Below are the code and all the weights of a small trained network. Each question names an input and a class and asks about switching units off, where a switched-off unit gives its printed mean instead of its output.

import numpy as np


def w(rows, s, z=0):
    codes = np.array(rows[::2]) - 128.0
    scale = np.full(codes.shape[1], s)
    scale[-1] = z or s
    return codes * scale


def norm(h):
    return h / np.sqrt((h * h).mean(-1, keepdims=True) + 1e-5)


def f(y):
    return y / 2 * (1 + np.tanh(0.7978845608 * (y + 0.044715 * y**3)))


def log_softmax(a):
    a = a - a.max(-1, keepdims=True)
    return a - np.log(np.exp(a).sum(-1, keepdims=True))


def net(x, mask):
    res = np.array(x, float).reshape(1, 4) / 4 @ E
    u = 0
    for l in range(4):
        y = f(norm(res) @ A[l][:, :-1].T + A[l][:, -1])
        res = res + np.where(mask[u : u + 6], y, B[l][:, -1]) @ B[l][:, :-1]
        u += 6
    return log_softmax(norm(res)[-1] @ U[:, :-1].T + U[:, -1])


A, B = {}, {}
E = w([
[167,85,49,96],'x0',
[122,41,182,165],'x1',
[59,3,122,240],'x2',
[222,122,105,132],'x3',
],0.0049)
A[0] = w([
[122,108,56,156,90],'0.n1',
[67,111,83,94,3],'0.n2',
[149,96,200,94,184],'0.n3',
[157,53,180,194,121],'0.n4',
[124,12,155,42,237],'0.n5',
[240,102,132,175,114],'0.n6',
],0.011,0.0027)
B[0] = w([
[196,121,196,168,162],'0.n1',
[254,139,156,217,134],'0.n2',
[70,168,74,201,176],'0.n3',
[90,145,226,52,253],'0.n4',
[127,200,45,197,237],'0.n5',
[218,227,254,154,192],'0.n6',
],0.0076,0.0051)
A[1] = w([
[189,147,48,89,54],'1.n1',
[149,171,111,198,132],'1.n2',
[160,136,40,217,182],'1.n3',
[136,101,48,149,113],'1.n4',
[134,136,171,2,252],'1.n5',
[120,216,90,95,147],'1.n6',
],0.0096,0.0034)
B[1] = w([
[80,86,187,176,165],'1.n1',
[98,70,167,49,198],'1.n2',
[64,110,229,2,198],'1.n3',
[145,124,235,72,125],'1.n4',
[116,42,32,149,246],'1.n5',
[134,169,44,92,254],'1.n6',
],0.009,0.0045)
A[2] = w([
[197,107,108,124,66],'2.n1',
[157,115,136,97,86],'2.n2',
[113,71,196,133,252],'2.n3',
[11,97,146,171,87],'2.n4',
[88,90,74,123,82],'2.n5',
[130,103,98,164,81],'2.n6',
],0.012,0.0032)
B[2] = w([
[63,246,239,167,127],'2.n1',
[70,76,254,187,125],'2.n2',
[130,91,6,160,254],'2.n3',
[64,186,117,173,239],'2.n4',
[196,174,132,102,165],'2.n5',
[25,151,131,24,123],'2.n6',
],0.007,0.0064)
A[3] = w([
[157,189,60,82,168],'3.n1',
[126,32,69,130,1],'3.n2',
[190,153,84,164,158],'3.n3',
[158,2,143,123,191],'3.n4',
[133,63,78,182,75],'3.n5',
[215,162,194,115,30],'3.n6',
],0.0081,0.003)
B[3] = w([
[162,74,114,81,253],'3.n1',
[126,94,254,145,134],'3.n2',
[217,127,148,223,181],'3.n3',
[122,76,115,159,163],'3.n4',
[209,182,161,120,157],'3.n5',
[136,180,202,74,146],'3.n6',
],0.0091,0.004)
U = w([
[129,133,124,133,6],'0',
[84,43,181,115,147],'1',
[177,184,226,96,130],'2',
[172,89,150,207,125],'3',
[51,178,142,42,117],'4',
[169,135,28,67,162],'5',
[7,152,86,197,142],'6',
],0.019,0.012)

Each question gives the input, the list of numbers given to net, and the class t.
The units are the neurons (one row each of A and B). Each row of codes is followed by its name. A weight is (code - 128) times the scale printed after its matrix; where a second scale follows, it is the last column's (A, B and U).
mask holds one flag per neuron, layer by layer. A switched-off neuron (its flag False) gives its mean, the last column of its row in B, instead of its output. The means were averaged over made-up inputs and are rounded, as every weight is.
A unit's drop is (log p(t) with every unit on - log p(t) with that unit switched off) / (log p(t) with every unit on - log p(t) with every unit switched off).
The circuit of an input: a set's keep is (log p(t) with only the set's units on - log p(t) with every unit switched off) / (log p(t) with every unit on - log p(t) with every unit switched off). Starting from the 12 units with the biggest drops (on a tie, the unit counted first), units are removed one at a time, each time the one whose removal leaves the highest keep (on an exact tie, the one counted first), for as long as the keep stays at least 0.8.
units of the circuit, in order: the units of the circuit, biggest drop first
most important unit: the unit with the biggest drop
k most important neurons: the k neurons with the biggest drops, biggest first
k most important neurons of layer l: the k neurons of layer l with the biggest drops, biggest first
drop when u is switched off: that unit's drop, to one decimal
input [-4,0,-6,8], class 2: units of the circuit, in order : 2.n3
input [7,7,2,-5], class 4: units of the circuit, in order : 0.n5; 1.n3
input [6,-8,2,6], class 2: units of the circuit, in order : 0.n1; 0.n6; 2.n1
input [8,-3,8,-7], class 1: units of the circuit, in order : 1.n3; 0.n2
input [8,3,-7,4], class 2: 4 most important neurons : 0.n4; 2.n3; 0.n6; 2.n1
input [7,-1,8,6], class 3: 3 most important neurons of layer 0 : 0.n6; 0.n1; 0.n4
input [4,5,-1,-1], class 4: units of the circuit, in order : 1.n3; 0.n5
input [1,-4,8,6], class 3: 2 most important neurons : 1.n6; 2.n3
input [7,3,-5,-4], class 4: 2 most important neurons : 1.n3; 0.n4
input [5,3,6,1], class 3: 2 most important neurons of layer 3 : 3.n5; 3.n2
input [4,-5,2,2], class 1: 2 most important neurons : 0.n4; 1.n3
input [2,-6,6,-7], class 1: 2 most important neurons : 0.n4; 0.n2
input [-4,-7,4,5], class 3: 2 most important neurons : 0.n5; 1.n6
input [5,-5,2,5], class 2: 2 most important neurons : 0.n6; 0.n1
input [4,4,1,0], class 4: 2 most important neurons : 0.n5; 1.n2
input [3,-6,1,-7], class 1: 3 most important neurons of layer 0 : 0.n2; 0.n4; 0.n5
input [5,-1,7,5], class 3: most important neuron of layer 0 : 0.n4
input [3,-3,3,-1], class 1: 2 most important neurons : 1.n3; 0.n4
input [6,-5,7,-8], class 1: 2 most important neurons : 1.n3; 0.n2
input [5,-3,0,-7], class 1: most important unit : 0.n2
input [5,-2,8,0], class 1: 3 most important neurons of layer 0 : 0.n5; 0.n6; 0.n2
input [3,8,-1,3], class 2: 2 most important neurons : 0.n6; 0.n5
input [7,0,6,4], class 3: 2 most important neurons of layer 2 : 2.n3; 2.n6
input [-4,7,-1,4], class 2: 2 most important neurons of layer 0 : 0.n6; 0.n5
input [6,-4,2,6], class 2: drop when 0.n6 is switched off : 0.7
input [1,1,-1,0], class 4: drop when 1.n3 is switched off : 0.7
input [3,-3,2,4], class 2: drop when 3.n5 is switched off : 0.0
input [2,8,-5,-2], class 4: most important neuron : 1.n3
input [7,-6,5,6], class 2: drop when 0.n3 is switched off : 0.2
